Here is a tiny trained network, its code and every weight. The questions are about switching its units off for an input and a class, where a switched-off unit gives its printed mean instead of its output.

import numpy as np


def w(rows, s, z=0):
    codes = np.array(rows[::2]) - 128.0
    scale = np.full(codes.shape[1], s)
    scale[-1] = z or s
    return codes * scale


def f(y):
    return np.maximum(y, 0)


def log_softmax(a):
    a = a - a.max(-1, keepdims=True)
    return a - np.log(np.exp(a).sum(-1, keepdims=True))


def net(x, mask):
    res = np.array(x, float).reshape(1, 8) / 4 @ E
    y = f(res @ A[0][:, :-1].T + A[0][:, -1])
    res = res + np.where(mask, y, B[0][:, -1]) @ B[0][:, :-1]
    return log_softmax(res[-1] @ U[:, :-1].T + U[:, -1])


A, B = {}, {}
E = w([
[187,152,150,137,157,161,182,176],'x0',
[247,87,131,162,180,217,164,128],'x1',
[116,134,145,212,33,75,145,94],'x2',
[75,144,170,130,110,202,77,226],'x3',
[103,87,140,113,208,158,221,124],'x4',
[114,219,195,32,117,146,57,116],'x5',
[93,84,135,207,179,87,77,122],'x6',
[22,56,254,27,183,195,168,175],'x7',
],0.0081)
A[0] = w([
[225,58,54,211,89,47,135,60,4],'n0',
[148,104,79,156,88,157,74,158,192],'n1',
[129,2,194,137,208,156,191,81,213],'n2',
[148,171,141,124,133,175,159,79,183],'n3',
[100,71,140,99,137,130,52,142,194],'n4',
[173,169,44,53,177,24,100,44,209],'n5',
[70,125,122,165,105,98,147,144,112],'n6',
[144,92,33,147,122,192,130,186,100],'n7',
[218,124,168,131,116,173,145,99,112],'n8',
[153,92,86,162,204,98,49,46,73],'n9',
[64,134,103,164,125,46,102,99,150],'n10',
[85,129,108,173,167,81,154,176,108],'n11',
[91,153,110,35,168,106,108,174,132],'n12',
],0.0082,0.0047)
B[0] = w([
[169,118,200,20,157,216,126,91,238],'n0',
[155,151,71,201,88,146,109,155,187],'n1',
[3,116,117,122,153,200,231,88,247],'n2',
[49,134,98,106,153,108,123,83,166],'n3',
[115,150,119,170,101,248,198,150,190],'n4',
[35,245,132,57,110,85,212,197,227],'n5',
[142,147,37,182,80,88,116,174,165],'n6',
[151,85,62,159,75,131,122,132,173],'n7',
[98,190,18,223,123,101,114,175,177],'n8',
[101,166,82,40,70,97,128,136,180],'n9',
[142,121,14,147,78,53,159,118,201],'n10',
[95,150,51,126,79,68,198,141,161],'n11',
[54,91,197,140,106,201,74,162,193],'n12',
],0.0069,0.012)
U = w([
[254,100,121,104,139,77,135,83,4],'0',
[99,80,55,216,186,163,148,93,101],'1',
[128,143,43,146,83,34,135,153,207],'2',
[171,106,93,174,142,209,83,159,53],'3',
[112,137,204,108,124,75,58,168,47],'4',
[142,148,98,161,192,39,90,96,75],'5',
[91,142,144,28,169,184,144,162,214],'6',
],0.0099,0.0031)

Each question gives the input, the list of numbers given to net, and the class t.
The units are the neurons (one row each of A and B). Each row of codes is followed by its name. A weight is (code - 128) times the scale printed after its matrix; where a second scale follows, it is the last column's (A, B and U).
mask holds one flag per neuron, in row order. A switched-off neuron (its flag False) gives its mean, the last column of its row in B, instead of its output. The means were averaged over made-up inputs and are rounded, as every weight is.
A unit's drop is (log p(t) with every unit on - log p(t) with that unit switched off) / (log p(t) with every unit on - log p(t) with every unit switched off).
The circuit of an input: a set's keep is (log p(t) with only the set's units on - log p(t) with every unit switched off) / (log p(t) with every unit on - log p(t) with every unit switched off). Starting from the 12 units with the biggest drops (on a tie, the unit counted first), units are removed one at a time, each time the one whose removal leaves the highest keep (on an exact tie, the one counted first), for as long as the keep stays at least 0.8.
units of the circuit, in order: the units of the circuit, biggest drop first
unit that matters most: the unit with the biggest drop
k most important neurons: the k neurons with the biggest drops, biggest first
drop when u is switched off: that unit's drop, to one decimal
input [-8,-1,5,-3,8,-2,7,-4], class 2: unit that matters most => n10
input [1,7,-1,5,3,-5,-1,-8], class 3: units of the circuit, in order => (n0, n2)
input [2,-8,3,3,4,7,-2,-1], class 4: 3 most important neurons => (n2, n0, n12)
input [-7,6,-1,5,2,-5,2,7], class 1: units of the circuit, in order => (n0, n5)
input [1,-2,-5,-8,0,-6,7,-6], class 6: 3 most important neurons => (n0, n5, n8)
input [7,8,-7,5,-6,6,3,4], class 3: 3 most important neurons => (n5, n8, n0)
input [1,5,-2,3,-7,0,1,5], class 3: units of the circuit, in order => (n5, n0)
input [5,-3,5,-7,-7,-7,-1,8], class 1: 3 most important neurons => (n5, n2, n9)
input [3,4,6,-7,-6,-1,-3,1], class 0: 3 most important neurons => (n0, n2, n12)
input [6,2,-1,-7,-2,4,2,-6], class 6: 3 most important neurons => (n0, n5, n10)
input [-7,2,-1,-4,0,3,4,-5], class 6: 4 most important neurons => (n0, n5, n8, n6)
input [-7,0,-3,8,-3,-3,0,-1], class 3: drop when n2 is switched off => 0.2
input [0,1,7,-7,-8,-8,-5,-4], class 0: drop when n0 is switched off => 1.8
input [-6,7,-8,-6,-4,-1,2,-4], class 6: drop when n0 is switched off => 1.0
input [5,3,6,1,7,-2,0,3], class 1: drop when n11 is switched off => 0.0
input [-2,8,-1,4,-2,5,5,2], class 3: units of the circuit, in order => (n5)
